Below are the code and all the weights of a small trained network. Each question names an input and a class and asks about switching units off, where a switched-off unit gives its printed mean instead of its output.

import numpy as np


def w(rows, s, z=0):
    codes = np.array(rows[::2]) - 128.0
    scale = np.full(codes.shape[1], s)
    scale[-1] = z or s
    return codes * scale


def f(y):
    return np.maximum(y, 0)


def log_softmax(a):
    a = a - a.max(-1, keepdims=True)
    return a - np.log(np.exp(a).sum(-1, keepdims=True))


def net(x, mask):
    res = np.array(x, float).reshape(1, 6) / 4 @ E
    y = f(res @ A[0][:, :-1].T + A[0][:, -1])
    res = res + np.where(mask, y, B[0][:, -1]) @ B[0][:, :-1]
    return log_softmax(res[-1] @ U[:, :-1].T + U[:, -1])


A, B = {}, {}
E = w([
[65,39,136,125,101,85,144,18,128],'x0',
[122,127,122,119,140,125,140,134,131],'x1',
[212,93,97,75,130,115,102,112,254],'x2',
[137,141,32,209,202,80,58,121,133],'x3',
[137,127,132,146,108,132,120,123,125],'x4',
[138,121,129,133,115,126,120,130,114],'x5',
],0.017)
A[0] = w([
[122,111,178,65,78,187,146,143,126,238],'N1',
[108,150,39,170,186,70,63,115,118,163],'N2',
[76,141,159,177,155,138,153,140,58,233],'N3',
[59,173,128,157,133,160,140,118,53,238],'N4',
[149,198,125,163,139,142,126,177,104,169],'N5',
[107,58,136,100,100,101,153,102,159,151],'N6',
[83,48,115,154,132,32,118,13,144,153],'N7',
[169,213,117,125,120,171,116,220,134,255],'N8',
[98,149,218,87,91,179,190,163,79,203],'N9',
[143,168,140,171,184,178,99,172,141,189],'N10',
[90,106,174,99,75,114,157,122,158,153],'N11',
[64,114,147,144,133,122,188,84,111,169],'N12',
[253,86,125,126,162,106,101,133,198,180],'N13',
],0.012,0.0089)
B[0] = w([
[126,151,154,76,138,143,185,3,169,223],'N1',
[148,112,86,187,100,105,104,188,114,223],'N2',
[73,70,159,125,108,54,135,133,62,232],'N3',
[114,120,143,152,105,65,155,138,41,237],'N4',
[143,141,147,173,138,112,168,153,125,197],'N5',
[155,98,102,64,89,160,118,109,161,185],'N6',
[107,106,85,137,91,165,93,138,145,237],'N7',
[139,191,162,180,171,116,198,99,142,237],'N8',
[111,127,164,118,155,105,133,69,105,255],'N9',
[163,161,162,161,134,99,137,159,109,195],'N10',
[141,122,134,99,103,109,120,80,125,189],'N11',
[104,78,135,123,115,102,97,115,111,204],'N12',
[162,171,100,147,156,160,114,106,162,212],'N13',
],0.016,0.027)
U = w([
[57,181,201,126,200,90,220,74,74,250],'0',
[29,44,209,48,69,94,75,93,97,186],'1',
[120,255,187,78,188,230,200,81,214,125],'2',
[155,97,119,2,80,216,136,86,188,167],'3',
[151,165,178,176,81,24,165,249,81,121],'4',
[7,47,88,167,54,104,70,205,69,7],'5',
[236,198,90,155,217,130,95,171,151,90],'6',
[98,114,10,126,104,230,49,178,162,61],'7',
],0.0071,0.0022)

Each question gives the input, the list of numbers given to net, and the class t.
The units are the neurons (one row each of A and B). Each row of codes is followed by its name. A weight is (code - 128) times the scale printed after its matrix; where a second scale follows, it is the last column's (A, B and U).
mask holds one flag per neuron, in row order. A switched-off neuron (its flag False) gives its mean, the last column of its row in B, instead of its output. The means were averaged over made-up inputs and are rounded, as every weight is.
A unit's drop is (log p(t) with every unit on - log p(t) with that unit switched off) / (log p(t) with every unit on - log p(t) with every unit switched off).
The circuit of an input: a set's keep is (log p(t) with only the set's units on - log p(t) with every unit switched off) / (log p(t) with every unit on - log p(t) with every unit switched off). Starting from the 12 units with the biggest drops (on a tie, the unit counted first), units are removed one at a time, each time the one whose removal leaves the highest keep (on an exact tie, the one counted first), for as long as the keep stays at least 0.8.
units of the circuit, in order: the units of the circuit, biggest drop first
unit that matters most: the unit with the biggest drop
k most important neurons: the k neurons with the biggest drops, biggest first
drop of u: that unit's drop, to one decimal
input [3,2,-7,0,2,-8], class 1: unit that matters most : N2
input [3,-5,1,-3,6,-5], class 3: 2 most important neurons : (N3 N4)
input [7,-2,1,0,-7,-6], class 3: units of the circuit, in order : (N3 N6)
input [1,2,3,8,6,-4], class 7: 2 most important neurons : (N8 N7)
input [3,-1,1,-3,-5,1], class 3: 2 most important neurons : (N3 N4)
input [-4,5,1,-1,-4,-8], class 2: 2 most important neurons : (N3 N4)
input [1,-7,0,-7,-3,-4], class 1: 2 most important neurons : (N8 N9)
input [0,-1,-1,1,-2,-5], class 4: 2 most important neurons : (N1 N7)
input [5,-3,0,-4,0,-5], class 1: 2 most important neurons : (N13 N12)
input [-6,-7,-2,1,1,5], class 4: drop of N1 : 1.5
input [1,7,-7,7,0,8], class 5: drop of N8 : 0.3
input [3,8,7,1,-5,1], class 7: drop of N1 : 0.2
input [-5,5,2,0,8,4], class 2: drop of N2 : 0.2
input [1,-7,8,2,0,-5], class 7: most important neuron : (N8)
